Here is a tiny trained network, its code and every weight. The questions are about switching its units off for an input and a target symbol, where a switched-off unit gives its printed mean instead of its output.

import numpy as np


def w(rows, s, z=0):
    codes = np.array(rows[::2]) - 128.0
    scale = np.full(codes.shape[1], s)
    scale[-1] = z or s
    return codes * scale


def f(y):
    return y / 2 * (1 + np.tanh(0.7978845608 * (y + 0.044715 * y**3)))


def softmax(a):
    e = np.exp(a - a.max(-1, keepdims=True))
    return e / e.sum(-1, keepdims=True)


def log_softmax(a):
    a = a - a.max(-1, keepdims=True)
    return a - np.log(np.exp(a).sum(-1, keepdims=True))


def net(x, mask):
    ids = ['ΓΘΞΠΦαβεζηλμστω'.index(c) for c in x.split()]
    T = len(ids)
    res = E[ids] + P[:T]
    q, k, v = (res @ M[0].T for M in (Q, K, V))
    z = softmax(np.where(np.tri(T) > 0, q @ k.T / 3**0.5, -1e9)) @ v
    res = res + np.where(mask[0], z, O[0][:, -1]) @ O[0][:, :-1]
    y = f(res @ A[0][:, :-1].T + A[0][:, -1])
    res = res + np.where(mask[1:17], y, B[0][:, -1]) @ B[0][:, :-1]
    return log_softmax(res[-1] @ U[:, :-1].T + U[:, -1])


Q, K, V, O, A, B = {}, {}, {}, {}, {}, {}
E = w([
[143,108,178,128],'Γ',
[179,45,235,74],'Θ',
[95,33,36,254],'Ξ',
[109,113,171,151],'Π',
[158,123,164,109],'Φ',
[185,89,199,97],'α',
[100,33,144,181],'β',
[163,182,169,132],'ε',
[150,100,148,143],'ζ',
[203,134,226,73],'η',
[91,120,46,248],'λ',
[148,161,108,151],'μ',
[125,77,79,218],'σ',
[132,64,241,93],'τ',
[139,104,99,191],'ω',
],0.0075)
P = w([
[108,183,168,154],'0',
[209,73,67,92],'1',
[136,64,133,170],'2',
[94,136,122,102],'3',
[238,77,100,120],'4',
[136,55,147,192],'5',
[96,139,117,103],'6',
[237,84,128,137],'7',
[134,42,155,214],'8',
[99,141,116,103],'9',
[252,91,127,161],'10',
[127,40,142,213],'11',
[99,143,114,104],'12',
],0.019)
Q[0] = w([
[36,231,164,115],'h1',
[215,139,7,31],'h1',
[206,155,113,145],'h1',
],0.016)
K[0] = w([
[85,129,27,8],'h1',
[164,23,147,183],'h1',
[180,151,153,181],'h1',
],0.018)
V[0] = w([
[163,134,156,141],'h1',
[254,168,106,147],'h1',
[125,155,79,156],'h1',
],0.027)
O[0] = w([
[156,135,75,109,211],'h1',
[223,251,73,180,2],'h1',
[151,146,200,186,44],'h1',
],0.02,0.0053)
A[0] = w([
[126,127,159,163,86],'n1',
[62,199,164,98,162],'n2',
[126,194,187,35,96],'n3',
[150,192,143,125,89],'n4',
[10,192,103,179,115],'n5',
[112,148,83,132,125],'n6',
[48,160,146,113,73],'n7',
[197,150,123,153,88],'n8',
[79,115,164,131,59],'n9',
[130,106,155,169,149],'n10',
[61,141,142,87,70],'n11',
[20,201,116,156,73],'n12',
[47,251,182,47,6],'n13',
[91,187,154,100,108],'n14',
[31,218,141,92,78],'n15',
[194,120,115,132,85],'n16',
],0.02,0.012)
B[0] = w([
[157,124,133,147,142],'n1',
[147,87,93,88,160],'n2',
[112,200,125,134,137],'n3',
[151,158,102,88,166],'n4',
[96,153,120,167,148],'n5',
[153,129,148,125,164],'n6',
[119,110,166,66,189],'n7',
[102,50,142,156,201],'n8',
[150,130,107,190,250],'n9',
[110,148,150,76,195],'n10',
[111,168,113,127,236],'n11',
[83,94,129,180,138],'n12',
[129,162,253,166,132],'n13',
[164,148,124,147,132],'n14',
[172,57,176,148,147],'n15',
[128,186,137,131,187],'n16',
],0.055,0.018)
U = w([
[76,91,92,96,168],'Γ',
[197,28,67,108,206],'Θ',
[152,158,165,205,32],'Ξ',
[97,127,121,180,230],'Π',
[124,199,91,113,236],'Φ',
[190,148,110,158,254],'α',
[82,215,133,197,148],'β',
[93,80,126,197,4],'ε',
[214,133,83,60,113],'ζ',
[179,56,107,203,56],'η',
[141,201,166,153,76],'λ',
[105,96,178,161,95],'μ',
[109,170,176,110,42],'σ',
[148,92,2,193,117],'τ',
[153,94,149,108,197],'ω',
],0.009,0.007)

Each question gives the input, a string of symbols that net reads in full, and the target symbol t.
The units are the heads (3 rows each of Q, K, V and O) and the neurons (one row each of A and B). Each row of codes is followed by its name. A weight is (code - 128) times the scale printed after its matrix; where a second scale follows, it is the last column's (O, A, B and U).
mask holds one flag per unit, heads first, then neurons. A switched-off unit (its flag False) gives its mean, the last column of its rows in O or B, instead of its output. The means were averaged over made-up inputs and are rounded, as every weight is.
A unit's drop is (log p(t) with every unit on - log p(t) with that unit switched off) / (log p(t) with every unit on - log p(t) with every unit switched off).
The circuit of an input: a set's keep is (log p(t) with only the set's units on - log p(t) with every unit switched off) / (log p(t) with every unit on - log p(t) with every unit switched off). Starting from the 12 units with the biggest drops (on a tie, the unit counted first), units are removed one at a time, each time the one whose removal leaves the highest keep (on an exact tie, the one counted first), for as long as the keep stays at least 0.8.
circuit, biggest first: the units of the circuit, biggest drop first
unit that matters most: the unit with the biggest drop
k most important neurons: the k neurons with the biggest drops, biggest first
input β Θ Γ Θ μ Θ Θ τ β, target β: circuit, biggest first : [h1; n10; n9; n8]
input β β β Θ β τ, target β: circuit, biggest first : [n9; h1; n8; n11]
input ε σ β η, target λ: 4 most important neurons : [n4; n16; n13; n3]
input μ β μ Π β Φ β Θ Θ η, target λ: 4 most important neurons : [n13; n3; n4; n9]
input Θ ω η ε Θ, target Ξ: unit that matters most : n16
input β β τ μ, target η: circuit, biggest first : [n8; h1]
input λ β Θ μ λ, target ζ: 2 most important neurons : [n8; n9]
input μ β Θ Π ε β τ β μ τ, target σ: circuit, biggest first : [n7; n11; h1]
input Θ μ μ λ, target ε: circuit, biggest first : [n12; n16]
input Θ β μ β Θ η τ β λ μ Γ α, target Θ: 2 most important neurons : [n9; n11]
input Φ Θ β Θ β β, target Φ: 4 most important neurons : [n8; n9; n7; n15]
input μ Θ Θ, target μ: 3 most important neurons : [n8; n9; n11]
input β μ Γ β β β β Θ Π, target β: 3 most important neurons : [n9; n8; n10]
input μ β β μ β Π β β τ η Ξ, target Γ: circuit, biggest first : [n9]
input Θ ω Π Θ Θ β Π τ λ, target Θ: 3 most important neurons : [n9; n11; n16]
input α Π Θ β μ β β Π ζ Θ Θ, target β: circuit, biggest first : [n16; h1]
input β μ Ξ, target β: circuit, biggest first : [n8; n2]
input Ξ Π β μ β β η α, target τ: circuit, biggest first : [n7; n10]
input Θ η σ Π, target μ: circuit, biggest first : [n7; h1; n9]
input ζ Θ λ Ξ η Π Θ β, target Θ: circuit, biggest first : [n11]
input Θ μ Γ β η Θ, target Θ: circuit, biggest first : [n11; h1]
input Ξ η μ β β β τ β Θ ε β, target ζ: circuit, biggest first : [n8; h1]
input Ξ σ β Π β Ξ β β Π β ζ Θ λ, target ε: circuit, biggest first : [n12; h1]
input Θ β Π σ Θ β η Θ λ μ Ξ, target σ: circuit, biggest first : [h1; n10]
input λ ζ β Θ σ η Ξ β Γ, target λ: 2 most important neurons : [n10; n8]
input β β β Ξ Θ Θ β β β β ε Φ, target β: 2 most important neurons : [n8; n10]
input Θ τ μ β λ, target η: 4 most important neurons : [n8; n10; n11; n7]
input Π β μ μ β, target η: 2 most important neurons : [n8; n16]
input Θ β τ β μ σ, target Θ: unit that matters most : n9
